Each row has a name. Each question is about the rows just above it. Places in a row count from 0.

-67.1; -67.1; -24.1; -24.1; -24.1; -67.1; -24.1; -81.6; -52.7; -24.1; -67.1; -36.2; 11.6; 65.0; 13.0; -32.9 -> Dek
-17.1; -8.1; 1.2; 2.1; -18.9; 9.8; -4.6; -0.1; -13.4; 1.9; -10.5; -3.8; 12.8; 8.3; 0.0; 4.1 -> ruko
18.3; 15.6; -33.6; 18.3; 15.6; 11.7; 31.0; 31.0; -39.4; 21.9; 31.0; 18.3; -11.0; 15.6; 15.6; 6.0 -> Dupor
-6.7; 18.2; 7.5; -1.4; 6.8; -23.0; 22.1; -6.7; 16.3; -33.6; -23.0; 8.7; -6.7; 3.5; -23.0; -2.5 -> Goli
20.6; 14.9; -40.8; 16.2; 10.4; -17.2; 24.9; 5.6; 15.4; 26.4; -19.4; -41.3; 19.9; -2.5; -11.4; 1.7 -> Navo
-1.4; -3.8; 2.9; 9.4; 16.6; 12.7; 1.3; -6.4; -15.1; 16.8; -2.0; -23.1; -10.3; 11.2; -4.5; 7.2 -> gif
31.1; 40.4; 15.8; -3.9; -37.6; -31.0; -24.7; 15.9; -20.3; 15.8; 16.2; -3.8; -7.0; -52.7; -5.9; 26.0 -> fefer
17.2; 4.5; 2.5; -7.8; -4.5; -7.8; 2.1; 2.7; 19.6; 17.6; -10.3; -4.5; 9.9; -4.5; -12.0; -1.1 -> Gofu
At which places does Goli hold 18.2? -> 1
Every place of 15.8 in fefer: -> 2 9
Every place of 31.0 in Dupor: -> 6 7 10
At which places does Dek hold -67.1? -> 0 1 5 10
Places of -4.5 in row Gofu: -> 4 11 13
Every place of 18.3 in Dupor: -> 0 3 11

-5.7; 24.5; -42.8; -4.4; 16.5; 19.8; -23.3; -43.2; -15.2; 1.4; -23.4; 7.5; 0.2; 26.6; -2.0; -17.1; -0.3; 1.7; -6.4; -23.2; -13.4; 6.3; -21.0; -49.4; -39.8; -0.2 -> misut
18.9; 30.8; 26.3; 5.6; -7.9; -18.1; -16.2; 0.2; 34.6; -16.4; -43.4; -16.0; 11.1; 2.3; 0.6; 16.8; -16.2; -17.3; -7.4; -14.1; -11.7; 22.3; -23.2; -33.8; 14.3; -6.0 -> Goli
-0.6; -10.3; -38.6; -0.5; 12.0; 49.3; -10.9; -32.9; -21.0; 15.1; 8.4; 54.0; 22.9; -11.2; 9.4; -40.7; 14.9; 12.9; 14.4; -20.6; 18.5; -6.2; 41.2; -1.2; -33.8; 12.7 -> Dupor
-16.9; 25.7; -49.1; 0.0; -15.0; 2.9; -40.3; -76.4; 22.1; -18.6; -50.1; 32.5; -29.6; 41.3; 0.8; 6.3; -26.5; -23.5; 28.3; -60.9; -22.5; 16.7; -61.0; -14.5; -47.2; 6.0 -> lazi
18.9; 30.8; 26.3; 5.6; -7.9; -18.1; -16.2; 0.2; 34.6; -16.4; -43.4; -16.0; 11.1; 2.3; 0.6; 16.8; -16.2; -17.3; -7.4; -14.1; -11.7; 22.3; -23.2; -33.8; 14.3; 6.0 -> mab
11.1; 29.6; -10.3; -15.3; -7.5; -25.0; -18.6; -2.6; 16.3; -25.1; -39.8; -29.9; 4.9; 12.7; -12.9; 11.0; -7.1; -8.2; -12.2; -12.4; -15.3; 18.8; -27.1; -2.4; 7.2; -10.3 -> giku
At which places does giku hold -15.3? -> 3 20
Places of 2.3 in row mab: -> 13
At which places does giku hold -2.6? -> 7

